Rows and roughly how far along a hidden order each lies, from 0 to 20:
(in the rows, 128 means zero)
[111  79 117 137 106 129 109 126 108 107 126 138  73 134 128 111 134]
2
[136  80 116 148 119 129  91 133 119 172 129 130 161 124 127 116 146]
2
[133 124 123 102 123 119 105 133 123 108 134 128 127 120 128 199 148]
0
[136 111 126 116 128 117 105 133 119  95 130 126 168 122 118 140 122]
0
[128 101 126 128 105 131 120 132 108 117 133 136 116 127 131 170 146]
20
[129 131 127 128 116 135 136 124 133 125 124 149 154 113 133 100 132]
20
[125 150 128 123 138 130 117 124 139  55 131 135 175 115 132 201 141]
0
[133  97 130 117 102 127 118 135 109  57 131 149 125 110 123  81 144]
0
[126 132 119 112 123 124 119 126 155  83 123 141 238 125 119 251 144]
2
[126 128 150 124 107 132 129 123 145 132 124 129 139 124 126 103 116]
0
[133 121 126 122 128 127 152 132  92 113 130 118  94 137 124 113 106]
20
[109 135 144 137  83 139 145 124 115  71 129 162 120  98 138 221 163]
2
[113 173 134 132 124 128 138 124 138 119 127 132 160 119 131 253 140]
2
[135  78 116 149 111 131  89 133 119 178 130 144 150 110 130 120 151]
2
[137 114 149 119  86 125 104 132 119 160 134 129 150 115 116 189  83]
2
[135 129 125 108 132 118 104 133 119 115 133 125 134 118 127 224 143]
0
[125 111 128 102  86 122 125 124 150 111 125 143 122 128 120 222 143]
0
[128 147 113 121 140 123 123 128 155  98 122 124 246 134 114 255 135]
2
[132  75 133 111  73 130  92 129 121  41 135 171 123 100 126  95 165]
0
[121 113 122 122  99 132 145 128 132  54 123 166 208 111 125 224 168]
2
[125 110 127 116 108 126 102 122 137  67 135 159  91 113 135  76 166]
20
[126 108 127 102  85 117 119 123 153 123 125 136  90 129 118 197 144]
0
[126 119 121 112 123 122  96 123 138  90 134 144 110 122 131 126 158]
20

[144 142  70 158 149 118  76 137 116 125  99 141 124 114 157 141 147  76
 108  76 115 141 114 125 145 108 154 132 124 132 124 165 152 119 136 174
 109 101 187 125 127 156 159 146 108 112 145 156 142 150 116 175 158 140
 135 118]
6
[136 141 118 149 105 176 104 158 137 246 117 117 105  89 128 145 135 132
 119  98 119  45 122 120 145 125 144 118 114 112 107 173 120  72 164  88
 130 124  99 157 137 143 152 143 128 105 123 162 164 147 162 121  96 116
 135 110]
16
[167 116  77 183 136  57 184 144 142  96 153  92 180 189 159 119 144  89
 141 141 130 197 135 111 165 133 138 119 152  92 138 135 176 192 135 119
 142 156 104 160 124  45 188 140 158  79 130 172 175 123  55 122 171  88
  80  89]
1
[182 121 102 167 158  62 168 151 112 119 156 108 171 169 145 125 135 106
  98 145 122 169 123 121 162 141 154 118 132 114 127 135 155 189 114 125
 144 173 161 162 122  88 189 140 179 114 133 138 155 129  89 145 166  95
  94  78]
0
[112 110  99 122  93 136 172 135 133  81 139 128 123 146 134 110 113 149
 152 153 123 184 120 118 134 136 110 138 161 141 143 139 141  98 125 192
 156 142  66  97 153 134 126 118 130 108 100 161 163 112 129 101 101 145
 109 130]
20
[141 122 143 131 104 167 102 151 139 237 139 113 128 104 166 127 125 152
 123 114 126  45 122 121 131 134 164 122 131 105 110 160 115  58 154 119
 109 160  89 155 142 158 119 120 123 108  86 159 152 119 160  92  87 121
 138 112]
19
[178 122  83 158 158  69 149 151 115  88 153 110 184 185 177 102 132 100
  93 132 108 181 120 121 154 132 187 124 161 115 136 165 175 163 124 172
 145 188 156 162 130 135 196 134 186 100 127 145 176 125  72 162 156 102
  91  69]
0
[168 116 101 168 142  67 177 148 128 114 149 106 163 176 125 134 145 103
 130 146 133 186 133 121 161 139 119 115 123  95 137 117 142 191 116  94
 143 145 127 166 112  44 184 140 153 102 137 139 138 129  74 127 177  98
  95 103]
1

[134 127  74 141 129  85 118 112 153 124 135 128 144 145 114 131 111 129
 126 127 137 134 136 118 119 136 130]
11
[ 79 160 179 135  89 197 132  13 104 139 101  99 162  77 147 114 113  86
 105 156  61 148  97 114 135 115 153]
0
[122 149 192 126  94 142 125 112 114 107 103 160 162 141 170  87 137 114
 118 136  92 140 144 117 135 110 144]
4
[111 133 112 108 144 115 130 161 115 122 123 110 155 128 116 150 159 124
 116 129  97 136 141 125 134 127 114]
17
[134 132  92 137 128 137 124 109 112 137 123 105 156  81 113 143 154 119
 122 133 156 127 146 124 108 127 133]
8
[ 81 108 131 142 143  93 129  50 182 138 162 105 153 170 101 140  71 115
 109 153  63 165 158 115 143 124 107]
20
[ 88 135 139 139 121 141 117  50 146 118 129 121 145 180 114 121  95 107
 104 132  90 159 122 119 147 132 126]
11
[127 129 143 132 122  99 121 129 152 114 130 127 158 137 141 121 122 126
 127 134 113 135 161 120 127 124 130]
13
[145 149 103 122 125 154 127 156  87 123 108 123 137 126 106 144 182 129
 121 108 167 114  98 124 124 145 129]
4
[137 113 136 127 139 135 137 152 127 134 136 109 150  99 148 118 112 138
 144 153 123 112 131 123 125 126 131]
17
[129 118 121 134 138  56 106 149 117 121 126 101 151 117 120 125 139 133
 128 130 131 151 175 127 132 117 125]
15
[127 125  87 130 151 109 125 121 135 125 147 123 135 158  89 160 162 124
 114 116 162 125 137 125 128 146 108]
15
[101 122 143 127 155  92 125 112  98 142 133 107 156  79  98 156 147 127
 131 139 102 150 140 121 122 123 123]
16
[ 80 142 138 138 138 115 128  98 115 114 113 120 125 136 102 137  75 123
 116 137  96 130  93 120 145 157 130]
14
[153 132 127 124 118 148 127 120 121 125 114 157 131 192 129 128 153 137
 117  99 176 121  87 117 131 140 122]
6
[109 147 102 135 116 116 140  86 162 113 129 103 160 138 106 140 131  97
  98 150  88 139 143 117 134 138 131]
6
[ 86 123 201 138 126 163 106  42 109 133 121 120 148 114 139 116 109 118
 121 139 113 138 128 128 141 118 132]
12
[ 78 144 142 126 128  65 116  93  83 122 119 131 152 144  80 137 127 117
  94 131  80 170 124 121 139 128 124]
10
[160 108 106 133 137 135 123 134 144 143 146 122 150 119 133 126 127 134
 132 123 152 117 159 118 117 118 122]
15
[ 55 133 255 134 118 205  47   1   1 105  40 102 111 240 149  58 149 127
  90  63 184 175 118 156 180 119 112]
9
[101 113 129 128 170  27 103 103  55 155 118  90 140 115  18 174 174 146
 101  91 153 175 124 129 110 127 108]
14
[177 111 134 129 155 126 137 141  91 153 137 171 145  44 125 158 133 132
 148 135 168  98 126 119 117 132 135]
19
